.06	.10	-.06	-.03	.12	-.09	-.11	-.20
-.03	.50	-.02	-.08	.08	-.04	-.20	.17
.00	.03	-.07	-.15	-.09	-.09	.19	-.11
.01	.09	-.07	-.10	.07	.02	.21	.24
-.04	.10	-.02	-.06	.00	.13	-.27	-.36
.10	.61	.12	-.03	-.12	-.04	.09	-.07
-.08	-.08	.19	-.02	.08	-.12	.02	-.43
.02	-.13	-.09	-.10	.00	.07	.24	-.14
.01	.63	.09	.16	-.07	-.04	-.12	.29
-.04	-.25	.12	.05	-.05	-.03	-.04	.23
-.07	-.03	.13	.14	-.03	-.07	-.01	.37
.12	-.12	-.11	-.20	.08	.06	.29	.06
->
.06	-.03	.00	.01	-.04	.10	-.08	.02	.01	-.04	-.07	.12
.10	.50	.03	.09	.10	.61	-.08	-.13	.63	-.25	-.03	-.12
-.06	-.02	-.07	-.07	-.02	.12	.19	-.09	.09	.12	.13	-.11
-.03	-.08	-.15	-.10	-.06	-.03	-.02	-.10	.16	.05	.14	-.20
.12	.08	-.09	.07	.00	-.12	.08	.00	-.07	-.05	-.03	.08
-.09	-.04	-.09	.02	.13	-.04	-.12	.07	-.04	-.03	-.07	.06
-.11	-.20	.19	.21	-.27	.09	.02	.24	-.12	-.04	-.01	.29
-.20	.17	-.11	.24	-.36	-.07	-.43	-.14	.29	.23	.37	.06

-.18	.28	.10	-.62	-.25	-.02	-.38	.17	.15	-.63	.30	.11
.55	.00	-.05	-.14	-.05	-.35	-.33	.14	.02	-.34	.33	-.27
.12	.11	-.02	-.22	-.09	-.29	-.37	.14	.05	-.44	.38	-.07
-.28	.09	.18	-.51	-.07	.23	-.05	.04	.05	-.32	-.09	.19
->
-.18	.55	.12	-.28
.28	.00	.11	.09
.10	-.05	-.02	.18
-.62	-.14	-.22	-.51
-.25	-.05	-.09	-.07
-.02	-.35	-.29	.23
-.38	-.33	-.37	-.05
.17	.14	.14	.04
.15	.02	.05	.05
-.63	-.34	-.44	-.32
.30	.33	.38	-.09
.11	-.27	-.07	.19

.27	-.52	.04	.21
-.01	-.14	-.34	.10
.13	.33	-.21	-.18
.18	-.01	-.10	-.03
.01	.04	-.36	-.02
->
.27	-.01	.13	.18	.01
-.52	-.14	.33	-.01	.04
.04	-.34	-.21	-.10	-.36
.21	.10	-.18	-.03	-.02

-.41	.47	-.04	.49	.29	-.09	-.13
.23	-.07	.58	-.11	.24	.54	.59
->
-.41	.23
.47	-.07
-.04	.58
.49	-.11
.29	.24
-.09	.54
-.13	.59

.39	.24	-.06	-.09
.29	.21	.02	-.01
-.15	.16	.46	.51
-.23	.02	.35	.38
->
.39	.29	-.15	-.23
.24	.21	.16	.02
-.06	.02	.46	.35
-.09	-.01	.51	.38

-.08	.02	.16	.02	-.27	.08	.04	.27	.24
-.05	.52	.28	.52	-.17	.40	.38	.35	.51
.18	.31	.33	.31	.21	-.25	-.14	.37	.12
.50	.16	.48	.16	.18	.02	-.08	.15	-.57
->
-.08	-.05	.18	.50
.02	.52	.31	.16
.16	.28	.33	.48
.02	.52	.31	.16
-.27	-.17	.21	.18
.08	.40	-.25	.02
.04	.38	-.14	-.08
.27	.35	.37	.15
.24	.51	.12	-.57

.13	.07	.02	-.21	.19	.11	-.16	.13	.14	.07	-.05	-.04	.23	.15
.19	.15	.03	-.45	.32	.16	-.35	.21	.23	.14	-.14	-.15	.38	.24
-.17	.26	.18	.38	-.16	-.16	.32	-.18	-.19	.23	.04	-.02	-.16	-.19
-.23	.18	.17	.62	-.29	-.20	.50	-.26	-.28	.15	.13	.09	-.31	-.29
->
.13	.19	-.17	-.23
.07	.15	.26	.18
.02	.03	.18	.17
-.21	-.45	.38	.62
.19	.32	-.16	-.29
.11	.16	-.16	-.20
-.16	-.35	.32	.50
.13	.21	-.18	-.26
.14	.23	-.19	-.28
.07	.14	.23	.15
-.05	-.14	.04	.13
-.04	-.15	-.02	.09
.23	.38	-.16	-.31
.15	.24	-.19	-.29

.59	.45	.28
.38	.38	.60
.40	.33	.46
.46	.44	.38
.43	.43	.43
.44	.40	.42
.42	.40	.52
.51	.39	.43
->
.59	.38	.40	.46	.43	.44	.42	.51
.45	.38	.33	.44	.43	.40	.40	.39
.28	.60	.46	.38	.43	.42	.52	.43

-.46	-.14	.01	-.24	.44	.16	-.12	.05	.01	.10	-.09	.10	-.12	.05
-.05	-.08	-.21	.07	-.03	-.06	.01	-.10	-.07	.29	.09	.01	.10	-.15
->
-.46	-.05
-.14	-.08
.01	-.21
-.24	.07
.44	-.03
.16	-.06
-.12	.01
.05	-.10
.01	-.07
.10	.29
-.09	.09
.10	.01
-.12	.10
.05	-.15
---
.01	.51
.03	.54
->
.51	.03

.27	.23	-.43
.37	-.33	-.49
.28	.13	-.41
.21	.56	-.39
.35	-.31	-.49
->
-.43	-.33	.28

.26	.19	-.13	-.08
-.02	.22	.30	.51
-.12	-.28	-.26	-.10
->
-.08	.30	-.28

.17	-.03	.22	-.18
-.35	.49	-.59	.24
-.22	-.33	.05	-.14
->
-.18	-.59	-.33

.37	-.45	-.15
-.24	.62	-.36
->
-.15	.62

.44	.45	-.05	.00
.48	.45	-.21	.42
.42	-.32	-.30	.04
-.31	.26	.39	.04
.05	-.30	.47	-.25
->
.00	-.21	-.32	-.31
